Below are the code and all the weights of a small trained network. Each question names an input and a target symbol and asks about switching units off, where a switched-off unit gives its printed mean instead of its output.

import numpy as np


def w(rows, s, z=0):
    codes = np.array(rows[::2]) - 128.0
    scale = np.full(codes.shape[1], s)
    scale[-1] = z or s
    return codes * scale


def softmax(a):
    e = np.exp(a - a.max(-1, keepdims=True))
    return e / e.sum(-1, keepdims=True)


def log_softmax(a):
    a = a - a.max(-1, keepdims=True)
    return a - np.log(np.exp(a).sum(-1, keepdims=True))


def net(x, mask):
    ids = ['ΓΔΛΩαεζηστ'.index(c) for c in x.split()]
    T = len(ids)
    res = E[ids] + P[:T]
    u = 0
    for l in range(3):
        r = res
        for j in range(2):
            rows = slice(2 * j, 2 * j + 2)
            q, k, v = (r @ M[l][rows].T for M in (Q, K, V))
            z = softmax(np.where(np.tri(T) > 0, q @ k.T / 2**0.5, -1e9)) @ v
            o = O[l][rows]
            res = res + np.where(mask[u + j], z, o[:, -1]) @ o[:, :-1]
        u += 2
    return log_softmax(res[-1] @ U[:, :-1].T + U[:, -1])


Q, K, V, O = {}, {}, {}, {}
E = w([
[118,122,135,76,131,77,173,125,122],'Γ',
[96,92,128,130,134,122,140,124,149],'Δ',
[141,217,80,96,141,103,163,71,90],'Λ',
[47,129,74,104,163,133,155,98,106],'Ω',
[93,125,81,46,45,145,57,137,180],'α',
[179,107,76,149,92,106,189,79,173],'ε',
[155,117,129,180,123,250,156,145,64],'ζ',
[61,214,159,138,94,156,131,71,101],'η',
[20,76,111,113,70,165,172,114,111],'σ',
[158,110,217,40,163,153,122,38,164],'τ',
],0.023)
P = w([
[124,155,93,122,130,57,162,179,238],'0',
[130,153,101,109,128,73,165,159,218],'1',
[132,146,98,103,123,90,165,146,195],'2',
[127,131,105,106,123,98,169,136,170],'3',
[133,124,112,109,123,105,172,122,148],'4',
[139,108,116,116,123,110,169,110,129],'5',
[141,95,118,123,121,116,168,101,108],'6',
[143,88,131,122,117,122,172,93,85],'7',
[143,80,137,133,113,126,172,83,65],'8',
[143,69,147,136,109,133,168,73,42],'9',
[144,59,149,141,107,137,171,66,25],'10',
[145,52,155,152,102,139,164,56,3],'11',
],0.014)
Q[0] = w([
[184,117,189,153,116,27,88,160,151],'L0H0',
[135,145,121,116,103,151,198,93,162],'L0H0',
[133,87,144,109,164,115,253,22,84],'L0H1',
[160,113,147,97,123,128,28,217,107],'L0H1',
],0.014)
K[0] = w([
[68,150,96,130,155,58,175,80,206],'L0H0',
[147,109,177,138,79,187,135,104,107],'L0H0',
[189,101,115,190,185,245,172,128,46],'L0H1',
[90,149,63,102,92,6,71,181,175],'L0H1',
],0.011)
V[0] = w([
[90,120,106,97,62,100,85,39,109],'L0H0',
[145,195,113,138,254,100,173,203,122],'L0H0',
[178,126,132,141,160,127,63,246,96],'L0H1',
[75,137,76,181,100,97,149,128,114],'L0H1',
],0.008)
O[0] = w([
[128,168,163,83,84,78,114,149,134,143],'L0H0',
[100,159,94,162,150,141,67,143,118,54],'L0H0',
[86,166,191,100,192,97,253,114,99,2],'L0H1',
[98,159,100,169,138,92,156,99,123,113],'L0H1',
],0.014,0.0083)
Q[1] = w([
[179,113,106,96,77,163,100,102,137],'L1H0',
[110,127,201,165,97,145,141,162,199],'L1H0',
[177,125,66,174,95,138,176,125,87],'L1H1',
[133,135,91,197,1,94,183,137,167],'L1H1',
],0.0093)
K[1] = w([
[179,67,173,182,17,141,96,32,60],'L1H0',
[129,159,110,86,99,73,51,168,186],'L1H0',
[168,139,111,210,74,165,149,253,53],'L1H1',
[129,160,96,164,26,208,146,161,92],'L1H1',
],0.0067)
V[1] = w([
[93,88,109,85,206,121,114,33,24],'L1H0',
[60,34,189,236,58,85,29,19,203],'L1H0',
[174,146,189,216,139,110,139,254,5],'L1H1',
[144,109,105,106,131,44,53,191,83],'L1H1',
],0.0062)
O[1] = w([
[129,37,82,142,216,101,73,122,121,72],'L1H0',
[93,116,132,205,115,187,173,84,196,246],'L1H0',
[185,127,187,131,131,107,154,127,207,16],'L1H1',
[139,87,89,254,169,55,59,228,146,106],'L1H1',
],0.0087,0.013)
Q[2] = w([
[63,147,125,202,143,2,122,72,165],'L2H0',
[20,106,153,40,94,196,156,77,190],'L2H0',
[99,108,7,161,57,135,206,67,117],'L2H1',
[34,83,138,98,80,145,51,75,105],'L2H1',
],0.0075)
K[2] = w([
[140,148,2,136,50,101,164,242,182],'L2H0',
[202,49,141,138,132,93,191,93,52],'L2H0',
[139,100,159,177,101,188,133,77,37],'L2H1',
[171,54,155,118,28,61,102,25,49],'L2H1',
],0.0075)
V[2] = w([
[117,208,94,171,91,186,132,160,1],'L2H0',
[145,152,168,127,168,159,71,38,93],'L2H0',
[230,179,122,129,119,77,91,76,143],'L2H1',
[29,206,243,144,114,110,53,81,105],'L2H1',
],0.0086)
O[2] = w([
[179,115,107,129,107,176,169,107,70,161],'L2H0',
[129,139,92,76,121,180,86,158,175,158],'L2H0',
[129,110,80,125,164,197,253,167,105,2],'L2H1',
[97,82,65,85,112,71,171,99,163,48],'L2H1',
],0.015,0.0057)
U = w([
[103,126,142,54,99,24,136,210,11,183],'Γ',
[137,184,126,130,95,66,79,45,105,4],'Δ',
[205,198,69,82,160,75,83,96,77,103],'Λ',
[104,70,26,174,230,97,48,66,58,99],'Ω',
[95,192,50,110,121,134,71,170,180,127],'α',
[72,209,174,200,248,74,158,71,252,185],'ε',
[39,229,175,170,152,180,198,116,109,148],'ζ',
[159,149,31,122,158,80,119,158,94,109],'η',
[111,161,106,155,184,51,145,182,140,188],'σ',
[76,123,94,94,165,128,224,56,180,128],'τ',
],0.0046,0.011)

Each question gives the input, a string of symbols that net reads in full, and the target symbol t.
The units are the heads (2 rows each of Q, K, V and O). Each row of codes is followed by its name. A weight is (code - 128) times the scale printed after its matrix; where a second scale follows, it is the last column's (O and U).
mask holds one flag per head, layer by layer. A switched-off head (its flag False) gives its mean, the last column of its rows in O, instead of its output. The means were averaged over made-up inputs and are rounded, as every weight is.
A unit's drop is (log p(t) with every unit on - log p(t) with that unit switched off) / (log p(t) with every unit on - log p(t) with every unit switched off).
The circuit of an input: a set's keep is (log p(t) with only the set's units on - log p(t) with every unit switched off) / (log p(t) with every unit on - log p(t) with every unit switched off). Starting from all 6 units, units are removed one at a time, each time the one whose removal leaves the highest keep (on an exact tie, the one counted first), for as long as the keep stays at least 0.8.
circuit, biggest first: the units of the circuit, biggest drop first
unit that matters most: the unit with the biggest drop
heads that matter: for each layer, one digit per head in row order, 1 if its drop is at least 0.15 and else 0, layers parted by /
drop of u: that unit's drop, to one decimal
input σ σ ζ τ, target τ: heads that matter : 01 / 11 / 01
input Γ Δ Δ σ σ α ε ε ζ ε Δ, target ε: heads that matter : 01 / 01 / 10
input ε α Γ ε τ η, target α: unit that matters most : L0H1
input ε ε Ω ε ζ Γ Ω η, target Ω: circuit, biggest first : [L0H0; L1H0]
input Δ ε τ τ, target α: circuit, biggest first : [L0H1; L2H0]
input ε Γ Γ, target ζ: heads that matter : 01 / 10 / 11
input ζ Ω ε τ Λ Γ ε σ, target ε: circuit, biggest first : [L1H1; L2H0]
input Λ α α ε Δ, target ζ: heads that matter : 01 / 00 / 01
input Γ ζ Ω ε τ, target τ: circuit, biggest first : [L1H1; L2H1]
input η Λ τ ε, target α: heads that matter : 01 / 00 / 10
input η σ ε η ε ε τ Ω ε η, target τ: heads that matter : 10 / 10 / 01
input ε ζ ε τ Δ Λ Ω Λ Ω τ σ, target τ: heads that matter : 11 / 01 / 01
input ζ ε ε τ α ε Λ τ ε τ ζ, target α: heads that matter : 00 / 10 / 10
input τ ε ε σ σ σ ε ε, target Δ: unit that matters most : L1H0
input η Ω α τ ε α η η η α Ω, target τ: circuit, biggest first : [L2H1; L0H0; L0H1]
input Ω τ Ω ε Ω Γ ε ε Ω, target ζ: heads that matter : 00 / 00 / 01
input Ω σ ε ε Γ α, target ζ: circuit, biggest first : [L0H1; L2H1]
input α η Ω ε, target τ: heads that matter : 00 / 10 / 11
input σ ε Ω, target Δ: heads that matter : 01 / 11 / 11
input ε Γ ε ε Γ τ α Δ, target α: heads that matter : 01 / 00 / 10
input σ τ α η η τ ζ α Γ, target Γ: heads that matter : 01 / 10 / 00
input α Λ Δ α η Ω Λ ε ε ε, target ζ: heads that matter : 00 / 00 / 01
input Δ ζ Ω, target Ω: heads that matter : 11 / 10 / 00
input Δ α σ η ζ Δ, target ζ: unit that matters most : L0H0
input σ η ε, target Δ: drop of L1H0 : 0.6
input Ω σ τ Γ ε ε α ε η η η ε, target τ: drop of L2H1 : 1.2
input τ ε η α, target τ: drop of L1H0 : 0.5
input Λ Δ τ Λ τ ζ ε η, target ε: unit that matters most : L1H1
input τ ε η σ Ω ζ σ ε η, target ε: drop of L0H0 : 0.2
